(in the rows, 128 means zero)
Group and class of each row:
[124 115 129 118 133 155 121 119 140 140 126 129 131 116  93 170 118 145
 127  85 142 107 100 127 116 164 173 146 112  90 164 135 121 150 123 114
 130 125 104 124 135 116 145 122 107 118 127  98 129  79 130 120 139 115
 151 113 116 122 111 126 111 129 107 142 141 142 113 138 121 120 129 148
 132 138 123 137 130 123 142 126 156 130  99 128 161 126 142 131 124 111
 131 135 133  97 135 120 129 137 108 132 121 133 132 110 144 131 167 147
 117 136 126 120 123 132 119 122 127 125 112 134 106 146 129 136 136 137
 149 135 120 101 116 131 107 125 112 140 108 148 112 137 115 124 105 144
 128 144 104 147 115 130 134 117 140  96 130 109 133 111 138 108 148 103
 148 129 122 117 133 108 179 118 105 139 104 123 135 132 113 110 117 131
 153 125 118 110 112 146 106 139 127 126 110 137 129 113 170  99 119 126
 127 148 153 128 131 133 112 113 116 130 153 152 137 130 127 161 146 107
 131 138 144 125] : G > M
[127 109 122 123 139 150 122 119 140 115 132 140 129 119 128 154 116 148
 102 107 146 133  97 116 114 156 140 144 114 111 155 130 122 131 126  97
 132 135 106 126 126 136 147 131 113 120 129 126 164  93 131 114 149 122
 148 122 126 126 124 122  97 116 115 132 140 140 114 129 109 129 141 135
 140 132 131 127 148 127 148 127 152 125  92 140 154 124 130 135 130 116
 128 134 121  84 139 120 121 138 131 118 119 129 121 127 143 136 168 141
 121 141 129 135 125 134 124 127 138 130 120 130 108 139 130 126 122 136
 141 128 117 104 116 137 114 130 122 119 126 146 117 128 123 121 109 134
 117 132 114 134 117 121 132 114 134  98 118 111 133 124 125 113 138 106
 134 128 129 130 134 120 165 114 110 136 118 124 135 126 114 113 125 134
 153 122 112 115 119 167 113 135 133 124 102 143 128 109 158 122 116 135
 124 141 140 117 132 126 134 127 133 114 146 147 135 131 134 152 140 113
 122 130 147 142] : G > M
[123 106 130 112 140 135 135 117 134 153 118 129 149 109 102 146 123 145
 109 113 135 126 101 112 114 158 147 152 129  80 167 156 118 155 124 106
 115 125  90 121 127 127 137 125 114 116 131 101 122  89 127 117 134 120
 147 120 118 118 128 121 102 116 110 125 144 143  99 121 137 122 131 137
 132 128 151 120 140 147 130 130 145 138 114 125  80 126 136 126 136 140
 142 137 125  95 137 126 142 127 101 120 127 136 125 129 144 124 199 136
 120 148 140 118 103 136 124 126 142 121 103 136 117 151 133 123 156 134
 127 144 121  96 115 122 103 127 111 133  98 130 117 125 110 110 105 132
 121 132 115 154 116 138 125 128 131  69 125 110 161 137 143 111 146  94
 149 127 106 112 127 109 173 113 109 132  97 111 133 118 108  92 110 120
 148 135 115  88 114 152 125 143 135 121 105 137 132 116 135 100 115 138
 125 132 136 128 121 131 140 113 119 110 152 144 137 126 135 178 144 113
 123 149 143 126] : G > N
[133 135 116 111 142 143 118 118 132 154 143 141 125 108 111 160 109 136
 116 160 132 122 114 155 114 159 136 136 104  94 161 146 112 135 118 118
 121 139 106 119 143 129 163 134 138  91 107 154 124  65 123 112 122 123
 130 133 131 120 133 122 113 149 116 130 143 149 114 161 126 127 117 146
 137 130 135 133 114 146 118 134 153 126 128 134 163 117 138 142 118 135
  91 132 136  98 128 127 126 101 101 105 120 145 117 107 128 131 141 141
 120 107 119 117 108 125 118 130 128 118 134 135 108 147 156 130 132 120
 137 133 121 136 118 144 122 131 128 130 130 146 136 128 124  95 122 149
 107 140 104 161 108 131 129 136 120 102 107 100 121 122 129 120 124 107
 143 122 125 106 115 107 137 128 120 127 120 111 131 128 109 121 120 134
 141 129 141 122 116 129  98 128 108 114  90 156 117 106 134 111 135 129
 124 154 176 120 131 149 138 105 128 139 143 132 120 104 109 154 146  89
 148 143 144 128] : R > U
[135 108 123 115 124 151 116 114 138 162 118 147 157 122  96 162  88 153
 111  99 136 119  89 134 110 173 156 155 120  88 196 151 120 146 105 102
 138 135  80 119 127 136 155 138 111 118  89  93 130  56 126 102 130 122
 162 108 120 124 115 125 103 134 115 138 149 143 109 137 120 120 131 133
 128 127 141 117 118 131 147 136 139 129 101 114 147 128 143 140 130 134
 130 135 123  85 132 117 146 142 114 120 121 144 116 125 136 124 202 141
 112 158 123 111 101 129 115 124 147 111 109 138 107 156 138 123 152 122
 137 145 112  91  98 144 100 135 124 146  95 145 112 155 124 117  89 150
 103 140 111 167 106 131 136 127 139  94 116 104 156 126 146 125 133  99
 138 117 101 109 137 110 186 115 109 131 104 121 136 141 102 107 112 138
 147 120 108 110 111 144 102 140 136 116  79 148 144 105 142 129 122 139
 120 152 156 120 119 150 131 133 124 100 156 152 151 118 134 177 159  99
 133 155 143 142] : G > N
[147  91 136  74 146  95 137 122 116 224 106 172 135 120  91 141  29 163
 102 103 128 128  96 112 102 161 161 170 141   4 206 190 136 160 124  93
 114 115  20 144 142 116 140 128 130 117 161  78 101  45 101 109 108 123
 147 108 108 116 147 140 102 104  95 122 184 159  87 151 157 135 106 148
 123 138 142 113 160 152  78 140  69 122 126 109  91 143 163 117 130 145
 148 138 116 105 154 113 178  93  86 126 112 208 108 114 133 152 252 112
  97 165 152  91  60 137 117 118 154  86  67 131 144 170 106 119 141 124
 122 155 125  95 123 153 110 117 116 141  50 137 125 140 100 111 107 115
 141 131 113 179 112 119 126 136 142  84 129 124 193 162 174 115 160  93
 157 140  84  98 130 127 153  99  91 110  88 129 161 111  86  81  93 115
 163 154 105 123  97 156 131 144 135 127  47 132 154  93 114  79 122 146
 110 133 119 107 100 118 147  93 125  94 149 152 133  73 137 229 141  92
 142 186 197 107] : R > V
[135 108 128 101 130 143 119 120 135 139 115 142 158 114 103 147  98 142
 101 134 137 129 105 127 122 157 159 133 115  96 177 153 117 141 128 115
 127 162  99 122 132 129 137 131 119 125 115  99 119  86 116 116 132 129
 140 129 126 127 123 119 109 125 114 118 141 138 112 127 126 122 118 139
 123 133 130 124 137 126 127 135 145 130 110 133 141 133 128 127 126 132
 118 125 115  96 149 119 130 133 104 139 122 137 119 128 143 124 173 135
 125 132 134 116 105 133 128 127 137 126 114 145 120 129 144 129 127 136
 133 141 117  99 111 135 104 132 136 137  89 145 115 135 129 116 110 147
 114 126 125 131 128 128 101 132 136  92 124 113 158 124 129 117 139 112
 138 121 115 110 133 109 172 121 107 128 109 126 130 126 104 121 108 131
 156 131 114 113 130 153 112 140 131 133 107 134 134 104 142 113 123 136
 130 153 144 119 128 139 150 118 120 117 147 144 131 126 125 171 146 109
 132 123 146 136] : G > M
[141 120 130  96 141 138 120 133 135 180 125 148 149 127 117 170 105 139
 124 100 129 107 116 136 102 148 144 157 112  75 189 152 143 137 122 106
 114 148  63 131 131 141 170 122 135 108 125 119 124  79 112 125 130 118
 137 116 124 119 130 128 123 134 120 121 153 164 109 168 124 111 121 129
 126 122 132 125 117 149  96 141 123 122 123 113 158 136 133 132 134 141
 146 136 133  93 123 115 149 134 102 109 101 143 122 118 126 168 168 135
 102 132 129 111 102 119 111 138 141 110 116 119 138 175 131 131 131 127
 136 142 115 121 123 134 117 133 119 136  84 136 116 135 117 112 106 135
 130 146 119 170 123 127 127 133 125  91 127 116 146 142  73 131 141 112
 134 122 116 104 131 111 149 113 110 129 106 116 144 111 104 108 122 125
 150 121 121 108 115 134 112 141 118 116  93 149 143 117 111 125 131 128
 125 158 131 108 112 136 126 116 122 143 155 140 132 143 115 171 155 102
 155 168 160 121] : X > H
[120 126 124 114 139 139 119 118 131 140 132 120 124 117 118 140 115 130
 123 111 139 129 110 150 130 151 140 133 111 100 153 156 111 132 127 123
 130 139 111 117 135 141 140 118 129 123 100 130 126  92 123 114 118 134
 124 131 133 117 122 130 114 135 124 127 130 153 125 152 128 120 133 140
 135 140 125 122 114  94 109 136 147 132 130 133 154 122 136 137 121 128
 121 134 135 105 126 124 131 134 102 115 127 134 123 120 125 129 131 153
 116  99 121 132 118 128 128 128 131 115 144 127 108 131 151 140 132 125
 137 132 130 125 127 139 124 125 117 135 128 130 132 122 134 128 130 144
 123 144 117 145 127 139 123 140 120 106  94 110 116 117 126 128 125 106
 126 126 135 118 117 108 129 127 117 130 123 114 123 133 105 129 123 137
 148 134 139 136 122 127 115 130 109 127 104 150 117 122 132 121 136 121
 126 144 168 118 126 150 117 112 129 142 141 133 130 106 120 140 135 113
 132 145 141 134] : R > V
[136 122 130 107 138 140 123 126 133 150 134 139 134 118 113 141 104 131
 114 105 132 118 128 142 105 161 148 128 122 105 164 154 125 125 118 107
 117 141  85 131 144 148 158 133 144 126 124 119 112  72 131 106 119 137
 126 122 136 120 127 127 122 124 110 126 155 154 110 149 146 124 117 135
 117 138 145 125 115 139 109 142 134 123 116 130 150 131 143 139 127 138
 130 129 132 112 146 124 146 117 116 112 120 147 117 116 125 136 157 144
 113 122 118 120 111 125 120 125 133 122 132 131 127 147 143 136 132 112
 134 124 118 131 133 140 111 128 119 132 118 138 128 146 129 129 126 142
 124 148 111 168 117 132 130 141 130  94 126 133 132 123 132 122 134 108
 129 127 118 103 127 114 141 119 106 131 119 112 142 125 103 113 123 129
 138 139 131 117 103 127 115 135 118 116  76 157 133 109 107 115 144 134
 123 152 158 123 118 149 134 116 130 115 125 142 135 100 115 160 135  92
 142 150 142 121] : R > U
